Here is a tiny trained network, its code and every weight. The questions are about switching its units off for an input and a class, where a switched-off unit gives its printed mean instead of its output.

import numpy as np


def w(rows, s, z=0):
    codes = np.array(rows[::2]) - 128.0
    scale = np.full(codes.shape[1], s)
    scale[-1] = z or s
    return codes * scale


def norm(h):
    return h / np.sqrt((h * h).mean(-1, keepdims=True) + 1e-5)


def f(y):
    return np.maximum(y, 0)


def log_softmax(a):
    a = a - a.max(-1, keepdims=True)
    return a - np.log(np.exp(a).sum(-1, keepdims=True))


def net(x, mask):
    res = np.array(x, float).reshape(1, 7) / 4 @ E
    u = 0
    for l in range(2):
        y = f(norm(res) @ A[l][:, :-1].T + A[l][:, -1])
        res = res + np.where(mask[u : u + 4], y, B[l][:, -1]) @ B[l][:, :-1]
        u += 4
    return log_softmax(norm(res)[-1] @ U[:, :-1].T + U[:, -1])


A, B = {}, {}
E = w([
[100,167,132,113,227,129,108,183,155,139,155,162],'x0',
[133,80,204,167,173,175,125,200,81,113,98,144],'x1',
[139,124,87,148,123,111,107,58,151,106,91,77],'x2',
[94,114,131,3,62,125,130,129,144,207,189,178],'x3',
[79,116,69,101,133,158,121,130,208,106,154,70],'x4',
[141,130,156,137,81,148,123,132,80,155,52,133],'x5',
[151,150,161,87,144,155,115,130,106,124,91,127],'x6',
],0.0053)
A[0] = w([
[172,82,168,148,150,168,136,127,79,191,112,179,2],'L0N0',
[131,157,144,104,114,112,146,150,136,163,133,152,33],'L0N1',
[144,160,66,134,138,141,156,125,253,72,209,56,32],'L0N2',
[185,90,92,150,28,109,94,68,156,100,198,142,13],'L0N3',
],0.0048,0.00076)
B[0] = w([
[48,119,139,100,168,147,162,186,217,108,230,120,203],'L0N0',
[163,138,134,102,204,175,73,121,121,110,138,177,165],'L0N1',
[106,126,111,111,229,47,169,105,225,157,129,95,254],'L0N2',
[94,103,99,154,171,40,131,89,40,253,80,192,205],'L0N3',
],0.0072,0.0042)
A[1] = w([
[178,136,118,178,167,111,80,89,94,201,190,159,251],'L1N0',
[211,221,142,7,96,165,142,141,121,174,141,206,19],'L1N1',
[51,107,156,93,40,148,4,136,134,116,66,72,28],'L1N2',
[105,85,131,65,140,155,94,122,131,141,179,129,178],'L1N3',
],0.0047,0.0015)
B[1] = w([
[158,83,193,134,34,156,113,178,87,89,101,43,251],'L1N0',
[187,163,10,42,78,174,53,76,137,97,255,196,231],'L1N1',
[136,201,67,112,106,224,201,59,205,114,96,213,149],'L1N2',
[165,184,130,234,78,121,105,139,101,121,97,98,237],'L1N3',
],0.0068,0.0032)
U = w([
[169,178,115,32,71,170,60,137,120,147,223,202,177],'0',
[111,160,100,101,69,229,179,94,186,138,47,165,3],'1',
[88,74,238,180,188,193,162,231,73,91,133,171,156],'2',
[105,65,126,122,32,48,165,45,34,238,66,122,108],'3',
[223,188,151,173,128,118,122,90,72,2,25,79,73],'4',
[44,127,82,111,224,71,155,100,253,152,116,76,216],'5',
],0.0075,0.0022)

Each question gives the input, the list of numbers given to net, and the class t.
The units are the neurons (one row each of A and B). Each row of codes is followed by its name. A weight is (code - 128) times the scale printed after its matrix; where a second scale follows, it is the last column's (A, B and U).
mask holds one flag per neuron, layer by layer. A switched-off neuron (its flag False) gives its mean, the last column of its row in B, instead of its output. The means were averaged over made-up inputs and are rounded, as every weight is.
A unit's drop is (log p(t) with every unit on - log p(t) with that unit switched off) / (log p(t) with every unit on - log p(t) with every unit switched off).
The circuit of an input: a set's keep is (log p(t) with only the set's units on - log p(t) with every unit switched off) / (log p(t) with every unit on - log p(t) with every unit switched off). Starting from all 8 units, units are removed one at a time, each time the one whose removal leaves the highest keep (on an exact tie, the one counted first), for as long as the keep stays at least 0.8.
units of the circuit, in order: the units of the circuit, biggest drop first
k most important neurons: the k neurons with the biggest drops, biggest first
drop when u is switched off: that unit's drop, to one decimal
input [-7,6,1,-2,5,3,0], class 1: units of the circuit, in order : [L1N2 L0N2]
input [3,2,3,-2,-3,-4,3], class 2: 3 most important neurons : [L0N2 L1N3 L1N1]
input [6,-2,-1,-3,0,5,0], class 2: units of the circuit, in order : [L0N2 L1N1]
input [-6,-8,4,0,-3,-8,6], class 3: units of the circuit, in order : [L0N3]
input [7,-4,8,6,1,7,-8], class 3: units of the circuit, in order : [L0N3 L0N0]
input [-6,7,5,4,-4,6,-2], class 1: 4 most important neurons : [L1N2 L0N2 L0N0 L0N3]
input [-6,2,4,3,-1,-7,-1], class 3: 2 most important neurons : [L0N3 L1N0]
input [3,-1,-7,-2,-1,-6,8], class 0: units of the circuit, in order : [L1N1 L0N2]
input [-6,8,3,5,-8,-2,0], class 2: 2 most important neurons : [L0N0 L1N1]
input [-7,6,-2,-7,-5,7,-5], class 2: 2 most important neurons : [L0N0 L1N3]
input [-8,-3,-1,-4,-6,-6,4], class 3: drop when L1N2 is switched off : 0.0
input [3,4,4,2,7,6,8], class 1: drop when L1N2 is switched off : 0.5
input [3,-8,-3,-2,-6,7,-1], class 0: drop when L1N1 is switched off : 0.3
input [-1,2,2,-2,-8,0,-8], class 2: units of the circuit, in order : [L0N0]
